In the rows, zero is written as 128.
Each row has a class, written after it, and each block has its own classes.
107,104,142,164,87,121,88,91,150,129,149,142,115,94,155,121,177,111,126,80,160,86,71,129,124,114,189,132,94,87,126,186,129,113 : K891
133,171,153,69,108,129,122,113,120,72,178,158,67,105,133,137,188,148,117,184,32,178,119,120,131,112,134,118,202,138,136,52,139,135 : K445
160,126,146,108,102,104,131,138,125,148,145,119,138,169,141,135,113,120,141,86,148,116,126,130,143,137,137,105,86,159,135,163,122,117 : K891
165,169,118,142,113,137,146,113,113,157,83,114,137,140,112,98,78,108,107,102,135,133,122,144,138,117,117,120,111,171,128,157,117,124 : K39
126,107,106,159,105,108,131,97,65,133,106,121,97,127,172,107,138,141,117,109,159,87,87,146,135,95,125,149,103,129,148,159,171,163 : K891
101,100,160,119,74,119,104,131,214,116,193,138,70,130,131,137,140,171,146,118,121,137,129,122,70,145,158,93,120,79,156,113,53,103 : K668
141,135,123,153,132,146,112,113,112,183,125,119,169,128,150,116,105,111,113,112,138,86,114,126,162,133,152,167,99,139,104,168,116,117 : K230
175,110,128,117,115,107,119,103,147,135,127,102,83,126,164,68,140,150,133,101,173,115,117,159,44,95,133,102,34,123,114,121,107,133 : K759
121,103,108,175,121,119,143,109,82,146,72,116,134,128,161,107,114,121,117,75,181,78,103,143,140,108,137,138,85,126,152,178,157,155 : K891
121,141,172,144,127,135,142,154,185,131,127,119,166,149,84,191,140,93,143,107,99,128,147,100,132,176,140,85,169,142,128,132,77,95 : K44
140,138,153,139,114,130,105,98,196,104,176,132,130,105,125,132,169,126,110,133,133,102,99,113,99,147,145,113,128,118,103,140,98,76 : K949
145,90,132,123,122,118,170,156,105,162,127,107,131,183,159,141,84,158,147,109,166,82,153,130,134,147,104,119,85,150,165,130,105,144 : K566
127,137,134,167,126,153,100,116,156,167,137,127,161,116,120,130,114,101,118,116,124,102,113,114,152,143,168,154,126,128,104,162,96,103 : K230
163,113,155,111,97,118,114,136,133,164,165,127,167,158,167,153,150,115,151,89,163,96,117,126,169,140,155,127,69,152,125,169,120,116 : K949
94,166,147,200,144,157,170,143,183,135,78,102,139,131,55,160,69,121,107,128,110,144,141,100,94,162,98,114,217,109,135,117,49,132 : K949
134,153,145,69,94,132,129,107,133,80,161,159,35,98,145,104,169,181,123,166,68,180,131,127,122,100,133,114,164,129,156,46,124,132 : K566
145,150,109,145,143,129,130,109,57,149,133,123,145,146,155,135,116,122,100,160,93,96,109,129,168,128,110,179,158,153,109,131,145,149 : K230
150,143,142,110,117,109,154,150,128,102,130,111,112,174,120,144,108,146,131,134,109,141,138,132,114,142,90,89,166,159,155,119,103,142 : K759
109,109,123,124,144,163,163,120,138,169,133,131,102,128,173,143,126,163,123,119,134,109,176,118,157,128,160,122,85,125,174,74,112,122 : K44
162,96,112,104,88,106,152,133,113,147,146,114,82,175,171,106,96,169,138,104,170,111,141,147,118,117,115,104,60,147,167,131,113,144 : K39
140,178,127,164,159,144,156,131,117,143,74,102,175,152,94,136,69,97,103,118,112,124,131,130,143,142,101,126,180,160,129,145,104,135 : K759
136,104,177,156,114,130,91,106,191,132,137,117,119,101,124,126,199,116,135,108,127,110,99,116,49,136,172,111,111,88,82,120,74,96 : K668
146,136,153,121,128,119,143,151,131,113,145,110,138,171,119,163,124,125,136,140,108,122,134,120,126,154,105,95,164,151,139,125,94,130 : K759
117,111,142,161,73,133,92,101,185,119,130,145,119,86,128,112,179,110,130,79,154,112,81,126,117,115,183,109,105,99,125,179,111,102 : K39
158,103,150,125,101,117,117,98,183,149,93,117,93,101,130,70,147,137,135,64,194,126,122,138,46,107,161,96,21,117,112,130,97,104 : K566
130,118,139,170,97,128,107,105,96,137,128,130,148,112,166,144,188,108,133,103,150,80,69,129,166,115,155,161,128,122,119,183,155,144 : K949
124,145,135,152,119,146,119,110,173,154,118,124,121,114,118,108,97,133,113,113,140,130,128,130,118,127,150,117,109,110,136,142,76,112 : K759
99,151,147,196,117,138,134,117,161,92,75,126,135,101,82,158,164,90,117,101,104,124,96,113,118,138,135,108,206,128,127,157,109,120 : K44
136,114,128,163,151,106,178,110,106,117,66,82,59,145,122,126,133,157,106,157,125,111,143,131,23,127,72,109,144,122,130,63,91,175 : K44
101,144,166,166,103,122,81,98,132,83,164,161,127,81,106,172,232,101,118,142,59,121,55,111,138,135,163,146,233,98,95,138,127,117 : K884
112,149,129,177,140,139,147,115,103,135,131,108,114,138,117,152,105,143,100,177,99,114,124,124,116,140,102,156,201,116,123,103,86,164 : K949
149,138,147,160,149,139,128,112,153,126,148,119,184,129,112,151,146,96,100,121,127,82,100,113,130,157,134,124,147,152,93,160,119,74 : K445
129,102,105,140,85,105,102,88,93,104,156,136,59,112,195,105,168,169,128,152,136,95,76,143,114,97,136,145,108,84,149,134,155,167 : K759
111,129,141,174,109,160,109,114,189,163,135,126,122,108,108,122,110,128,114,112,135,120,118,115,123,136,170,130,126,94,120,143,62,104 : K579
121,163,151,96,124,142,141,115,148,98,152,153,84,111,128,142,179,141,122,166,54,160,139,115,136,125,149,106,180,133,145,62,116,113 : K44
134,142,125,141,102,128,105,102,127,145,162,140,93,123,145,108,113,147,114,142,117,124,98,132,128,121,146,158,130,110,117,124,94,132 : K884
140,93,146,122,99,129,126,143,168,156,160,125,120,155,142,138,121,144,143,90,159,108,135,124,134,143,156,103,80,126,148,153,87,106 : K579
137,143,138,148,120,147,111,110,143,175,147,128,152,120,141,134,123,116,117,115,138,111,115,125,164,132,159,159,114,121,111,153,106,114 : K949
92,111,158,164,135,138,164,169,197,131,115,107,136,146,77,175,94,140,133,122,116,116,174,94,89,185,117,84,164,109,164,106,43,115 : K230
126,129,123,162,119,138,133,110,101,150,130,119,111,127,141,121,105,146,119,149,130,106,117,125,127,129,123,155,129,112,123,120,101,147 : K566
147,142,128,152,126,147,107,105,102,161,173,130,167,135,151,147,142,100,111,139,103,89,93,121,170,135,151,158,144,131,89,152,117,122 : K39
149,162,142,132,122,120,116,92,172,83,148,139,118,118,117,128,172,102,105,133,99,121,87,118,101,136,133,104,157,148,98,137,119,72 : K44
153,142,137,151,144,136,118,107,145,118,143,123,168,125,129,141,158,97,101,134,127,81,97,108,131,156,129,139,138,149,95,158,136,74 : K230
134,167,160,146,116,154,82,111,192,154,133,132,174,107,106,131,123,82,116,97,116,131,110,121,146,142,180,124,135,128,90,169,84,86 : K759
145,95,119,169,154,129,170,126,106,181,37,67,121,157,138,103,78,142,115,78,186,84,160,146,68,131,102,126,68,140,128,126,113,155 : K668
137,112,191,151,105,123,68,107,203,120,159,145,119,85,110,147,219,95,140,116,103,119,80,105,67,142,194,118,131,85,66,120,77,89 : K884
99,134,142,188,112,133,148,121,126,101,75,123,133,111,102,145,142,123,118,106,126,109,100,115,116,136,113,122,190,123,138,147,121,141 : K566
128,151,123,112,139,152,186,137,93,111,84,116,72,134,122,116,104,171,113,158,89,156,167,125,127,116,98,107,171,150,179,53,129,164 : K579
120,85,153,177,146,133,139,115,145,163,118,89,118,130,132,143,155,148,122,125,139,82,135,122,51,146,130,124,111,89,109,97,78,129 : K668
139,86,139,125,102,119,131,143,147,164,155,117,132,167,160,133,119,153,148,100,160,93,135,132,135,146,141,116,72,124,153,150,96,119 : K668
117,111,117,175,109,119,139,108,106,131,90,132,105,117,141,114,134,149,117,102,158,98,92,134,125,117,127,141,123,113,155,154,135,147 : K884
115,169,115,181,148,144,166,122,127,135,76,103,124,146,92,140,72,113,99,140,98,130,138,126,115,139,98,129,198,149,130,111,88,149 : K44
115,109,174,129,119,135,122,147,169,139,180,133,162,139,118,184,160,116,145,117,114,105,131,105,138,169,149,106,141,116,124,128,78,100 : K566
122,110,135,173,148,142,142,110,164,124,155,116,146,131,133,147,130,128,92,131,145,74,111,116,97,158,127,122,136,118,113,140,100,85 : K445
156,104,114,145,136,111,165,124,128,155,71,82,86,141,144,76,71,155,117,78,192,119,154,164,40,100,99,109,44,137,136,114,105,151 : K891
160,81,135,134,133,114,114,96,101,172,139,98,109,135,195,111,167,140,126,110,173,69,115,147,84,110,146,136,37,107,102,123,116,143 : K759
135,131,146,68,98,140,92,100,143,118,214,162,69,97,190,116,193,168,138,162,93,140,127,128,150,103,185,122,92,104,145,74,125,115 : K759
164,168,133,89,145,138,170,135,92,123,85,126,127,145,139,117,114,139,123,129,102,146,159,134,171,113,110,109,131,189,162,96,155,130 : K759
137,110,106,130,117,120,149,89,143,102,139,126,51,125,157,81,110,190,100,150,156,100,108,128,56,121,95,109,94,113,146,104,117,121 : K566
121,105,107,141,142,122,177,103,96,81,148,114,33,144,162,125,111,213,86,206,105,87,121,129,44,140,57,127,187,104,165,54,116,169 : K566
121,133,157,130,129,120,151,158,136,101,138,114,121,160,84,180,128,125,129,148,82,136,147,117,113,164,102,94,201,136,143,107,88,135 : K579
138,160,120,141,102,132,127,105,145,136,132,129,102,123,110,104,96,130,107,126,113,139,118,135,121,115,129,123,132,132,127,131,88,118 : K39
169,135,127,132,115,124,103,86,162,122,156,135,133,122,159,112,164,108,113,107,151,90,88,128,128,128,156,123,77,152,96,168,134,73 : K44
140,118,179,115,106,129,87,140,164,146,203,139,187,143,133,182,192,100,155,107,104,108,110,111,165,164,179,119,130,129,107,158,105,79 : K668
134,159,151,172,160,149,164,129,140,101,87,104,167,127,78,154,120,99,106,129,109,103,123,105,105,166,94,104,194,155,113,125,108,102 : K566
146,92,113,65,96,124,133,95,101,147,157,157,35,111,220,75,138,209,133,135,152,118,146,143,138,86,154,134,14,114,181,70,145,140 : K566
124,125,135,182,116,136,128,115,104,124,111,121,155,119,122,155,166,100,119,111,120,86,93,124,146,131,139,134,169,136,121,164,136,135 : K39
111,153,145,169,140,140,129,117,131,135,139,121,135,131,105,157,111,117,97,158,84,116,115,115,122,148,127,142,203,117,112,117,87,138 : K891
144,132,153,149,127,145,96,97,162,112,180,133,148,114,131,145,184,100,101,130,111,88,76,111,125,149,158,124,154,122,83,156,111,75 : K579
142,105,157,137,108,114,120,101,153,137,125,100,75,111,139,111,171,148,126,117,151,115,116,134,38,116,134,110,90,103,109,98,87,141 : K949
148,133,114,146,113,142,104,93,142,181,127,134,133,122,162,99,115,113,121,92,161,108,105,134,161,111,176,153,65,137,109,168,117,106 : K44
116,137,128,99,124,126,171,122,109,100,129,129,31,127,147,112,115,194,113,177,88,153,163,130,95,109,107,110,150,119,182,35,117,163 : K891
167,173,150,134,129,128,112,107,166,93,130,133,169,130,109,119,161,85,108,108,105,119,77,119,118,144,132,116,161,158,81,171,134,64 : K668
121,138,136,169,134,154,122,117,154,168,115,114,143,127,122,129,90,120,112,122,134,107,125,122,132,140,145,133,128,110,124,146,76,121 : K759
133,146,141,149,97,121,106,98,95,91,118,147,121,105,129,134,199,108,116,123,99,117,60,127,142,114,143,132,175,128,120,169,162,134 : K579
137,108,125,171,115,137,116,105,82,152,99,124,165,117,161,127,168,103,119,84,167,71,79,135,176,118,154,151,97,128,125,200,162,135 : K579

Next block, with new classes.
105,141,84,126,138,117,108,137,99,115,179,126,143,140,116,136,110,54,139,176,132,118,197,181,146,151,138,194,107,142,146,153,145,139 : K220
107,111,125,131,53,103,111,110,171,93,129,183,137,125,149,138,125,146,147,203,132,138,73,26,100,136,126,103,191,128,133,151,164,81 : K53
113,142,151,128,98,118,138,118,157,138,139,115,103,107,150,139,153,136,96,144,116,172,112,183,124,118,156,83,54,123,140,125,145,143 : K568
160,101,129,141,129,115,104,155,137,143,127,95,136,121,167,152,123,104,118,120,160,167,118,114,135,63,116,139,142,115,118,118,113,136 : K561
174,103,140,150,77,125,45,135,155,143,129,158,117,64,178,208,135,65,147,175,153,138,42,42,139,113,142,87,120,161,122,134,191,86 : K758
146,75,144,163,130,92,94,167,160,162,129,108,159,163,198,161,140,123,129,133,144,173,123,111,139,82,102,129,180,119,111,110,131,109 : K568
102,99,118,126,72,101,115,124,159,113,140,177,159,98,149,121,117,118,145,148,122,132,93,61,114,132,116,126,181,129,128,136,141,80 : K332
114,79,178,118,79,149,97,123,138,126,129,157,153,97,122,111,143,163,145,162,96,168,24,39,142,69,99,75,159,125,95,153,113,84 : K568
118,148,156,139,87,117,103,114,159,125,143,108,102,111,139,180,146,110,117,154,112,159,99,173,134,79,164,116,55,101,152,109,171,137 : K164
94,131,133,141,66,129,113,109,187,81,118,187,188,145,164,110,145,162,141,184,94,154,44,73,131,119,142,121,76,115,143,152,162,110 : K164
112,100,145,116,117,109,109,139,92,158,190,135,127,123,139,157,110,72,148,143,140,147,168,180,146,114,149,107,103,132,130,139,144,129 : K561
124,101,108,101,108,99,107,141,108,165,158,101,155,156,173,132,121,75,127,151,168,129,167,144,112,133,140,122,113,145,122,131,126,115 : K220
118,104,117,126,125,103,105,141,101,154,182,103,144,148,147,148,115,82,143,158,144,131,161,188,136,111,134,141,126,133,123,126,148,136 : K758
122,130,111,117,138,127,98,134,81,134,201,146,127,133,126,94,104,109,128,167,117,121,175,161,141,144,137,152,122,120,121,145,144,152 : K758
122,149,139,127,109,116,150,120,144,126,137,142,83,102,124,158,136,126,110,140,129,143,146,162,116,153,142,96,100,125,143,111,155,161 : K332
125,167,117,126,102,132,155,133,114,119,131,106,96,113,171,128,152,125,62,133,146,137,132,164,123,140,139,129,69,118,160,111,110,156 : K220
104,98,122,125,116,113,96,140,113,145,178,110,149,133,141,151,126,68,139,161,134,134,154,170,153,105,137,137,108,134,143,139,137,124 : K164
164,79,137,143,137,116,96,146,130,145,141,110,143,146,199,155,136,104,132,142,135,176,105,105,112,92,122,145,159,119,107,122,148,136 : K828
122,150,127,132,98,132,148,127,104,125,129,128,80,91,162,178,154,105,102,143,131,135,143,158,126,143,125,128,83,127,149,100,135,148 : K220
153,77,116,151,143,126,114,144,132,142,128,119,139,121,154,176,126,95,133,115,146,153,112,103,134,96,114,156,159,123,112,108,127,139 : K332
123,119,110,119,134,119,109,131,96,141,173,117,129,135,136,127,120,75,138,160,125,125,165,158,141,132,130,147,121,130,129,138,141,124 : K568
149,100,69,136,151,132,92,109,119,139,171,153,123,120,84,191,137,34,100,165,152,142,193,162,135,189,126,130,173,133,122,122,123,156 : K568
110,96,109,113,131,108,116,136,95,156,187,119,152,128,138,117,110,100,134,155,128,135,169,174,124,148,148,142,95,142,137,145,131,132 : K828
115,99,124,137,137,122,110,122,108,154,159,89,142,146,147,172,140,100,132,140,130,172,135,209,158,99,162,124,123,120,122,126,147,130 : K828
192,101,180,141,114,122,101,127,151,176,127,141,130,199,143,153,120,63,119,111,182,114,51,113,92,78,98,90,99,97,105,138,100,78 : K568
122,116,128,125,111,103,97,132,120,146,192,119,138,138,136,112,112,87,140,195,133,142,163,165,144,139,143,149,120,118,121,140,153,147 : K758
124,136,153,155,103,121,139,139,117,80,145,175,91,87,164,181,146,77,106,140,116,137,114,129,138,99,119,150,101,106,200,129,143,125 : K164
109,116,135,125,77,124,115,120,136,100,130,160,149,116,169,115,146,147,128,189,115,153,62,70,116,127,109,116,160,128,120,151,130,89 : K611
112,151,141,138,131,124,156,128,96,118,147,128,85,130,123,136,135,127,93,125,146,140,167,189,145,128,162,126,77,107,160,119,126,157 : K611
95,154,140,136,96,128,134,131,132,146,130,85,91,108,156,164,146,109,103,142,136,139,113,183,136,111,166,120,62,137,144,129,151,140 : K220
168,90,130,160,154,135,125,152,132,135,117,110,127,106,163,132,117,109,130,89,150,151,116,98,130,106,106,157,154,128,101,120,102,136 : K828
178,66,135,159,153,115,119,159,132,144,111,138,156,134,184,144,121,108,125,90,153,163,111,93,132,89,110,155,164,112,109,128,101,114 : K611
147,93,113,185,124,110,138,130,200,120,77,106,131,113,137,168,104,54,159,131,165,136,116,88,141,119,121,169,197,118,112,137,122,121 : K164
84,125,148,115,65,115,90,123,138,101,136,168,135,87,180,107,138,150,134,168,108,161,73,57,107,110,118,97,170,140,102,160,142,74 : K611
163,87,127,151,145,127,108,148,124,128,136,119,124,113,151,147,110,99,123,105,144,152,111,87,126,81,109,140,164,119,107,120,109,121 : K568
120,87,156,128,109,131,77,126,163,121,171,123,126,115,130,150,138,138,157,221,94,165,51,106,111,84,138,104,163,159,119,161,195,92 : K758
90,76,132,132,107,103,99,141,91,154,205,129,141,140,142,158,128,93,137,181,130,155,167,162,139,118,108,131,124,125,119,117,124,129 : K568
90,113,110,121,74,134,122,107,131,94,118,152,136,101,170,135,155,113,120,181,123,142,44,70,105,105,122,119,174,140,145,174,142,76 : K828
158,76,114,111,113,123,120,134,135,136,135,112,161,118,184,102,120,114,130,135,167,178,127,78,118,121,115,102,148,132,86,120,95,134 : K561
177,79,128,145,152,122,110,153,125,150,123,110,125,114,174,130,113,116,131,117,148,155,120,99,128,74,108,152,159,115,99,131,114,127 : K758
88,118,106,113,114,100,109,135,126,143,186,108,158,155,113,105,119,96,130,188,134,113,167,142,124,155,124,171,154,132,139,131,133,134 : K332
135,147,118,133,135,133,143,119,124,139,106,112,86,114,173,157,148,138,107,117,130,141,128,151,128,110,164,142,55,119,149,131,150,139 : K53
177,94,76,150,160,109,140,149,131,118,121,120,147,157,184,140,107,73,136,133,157,141,180,107,123,140,143,206,141,119,138,118,149,154 : K220
154,73,121,158,139,123,97,148,100,137,144,134,126,118,167,189,127,106,129,130,150,151,124,81,153,89,125,165,148,114,137,116,124,113 : K53
164,96,129,138,161,142,113,157,131,135,105,114,113,124,167,124,124,106,117,91,141,169,130,101,134,51,126,158,167,115,99,151,125,144 : K220
153,74,134,152,137,104,111,157,139,157,133,97,141,129,184,176,131,104,123,132,155,167,112,118,144,87,129,142,141,123,133,115,130,119 : K332
124,156,166,145,133,129,154,120,120,117,127,143,82,105,134,143,136,138,108,85,120,147,146,160,126,138,162,125,68,108,154,105,138,159 : K828
162,87,122,151,149,112,124,163,130,128,131,126,151,135,151,133,99,96,128,102,167,141,137,92,128,87,104,165,163,117,129,127,92,125 : K561
107,122,136,131,89,131,135,119,106,164,152,100,91,108,177,145,153,94,92,147,152,137,108,177,133,120,143,113,90,116,127,121,126,142 : K758
88,79,113,141,130,125,105,141,72,147,185,138,130,132,175,164,146,89,126,135,146,144,165,169,152,115,133,139,120,139,140,125,134,108 : K828
113,95,126,122,118,108,99,135,102,157,182,125,147,145,155,122,125,83,147,186,144,141,163,160,148,119,134,149,93,128,126,147,142,127 : K758
107,163,131,140,87,104,126,132,120,118,178,146,97,106,115,174,134,124,103,181,152,137,167,183,158,165,138,96,47,127,171,94,141,153 : K332
160,150,89,145,158,120,177,148,99,107,140,183,87,176,170,117,106,98,130,127,153,89,202,159,115,158,92,165,148,113,142,153,140,149 : K53
93,119,93,121,91,143,132,110,133,77,129,159,126,119,108,136,142,136,129,197,123,127,100,84,107,126,102,130,185,143,139,145,132,87 : K220
93,107,117,102,113,109,103,126,103,154,180,117,148,157,154,136,133,82,129,171,155,146,169,165,123,127,147,120,100,139,131,141,134,127 : K561
132,155,145,150,103,112,150,129,131,91,144,153,91,103,126,156,121,89,127,124,126,131,135,146,129,117,130,138,77,109,166,104,153,144 : K568
106,156,124,146,134,149,148,134,122,130,141,109,101,145,136,138,141,150,87,137,133,119,103,174,128,108,157,144,46,123,169,130,135,151 : K561
126,92,133,133,135,123,117,120,124,152,148,112,139,98,112,156,125,59,139,112,128,132,127,145,153,126,162,140,108,137,147,130,126,92 : K568
117,111,59,137,107,141,118,119,88,160,167,137,148,158,148,162,125,123,128,197,127,122,128,174,159,144,142,137,118,105,120,121,155,151 : K561
111,130,153,127,76,88,151,114,99,117,168,147,98,140,169,148,141,103,111,169,149,145,159,154,103,139,148,148,32,87,175,90,142,139 : K611
71,107,202,119,51,153,66,55,192,100,137,209,147,143,133,91,191,154,127,213,118,175,14,19,118,146,148,62,155,120,110,170,139,21 : K758
114,135,149,128,96,124,136,124,107,129,155,128,92,112,155,162,142,126,109,135,142,142,127,141,125,129,144,109,66,123,144,109,134,149 : K53
114,131,118,125,120,105,116,143,93,137,177,135,133,144,150,105,116,89,146,172,126,125,179,171,153,134,141,167,104,117,135,147,157,137 : K611
141,148,164,151,122,112,132,131,171,141,112,89,93,95,140,175,142,123,117,91,143,167,124,176,157,89,186,119,34,123,157,114,155,140 : K53
115,151,151,129,114,140,159,120,95,123,150,141,101,140,153,147,141,123,126,132,120,130,134,169,119,144,120,126,76,110,134,97,135,166 : K561
105,118,134,131,106,132,142,124,119,144,144,107,74,95,159,178,154,109,99,137,137,154,104,171,132,86,159,109,80,123,151,122,159,141 : K332
128,83,140,114,89,120,86,120,131,109,145,144,156,90,154,121,135,127,140,186,104,182,66,56,121,87,120,128,173,120,123,156,135,87 : K828
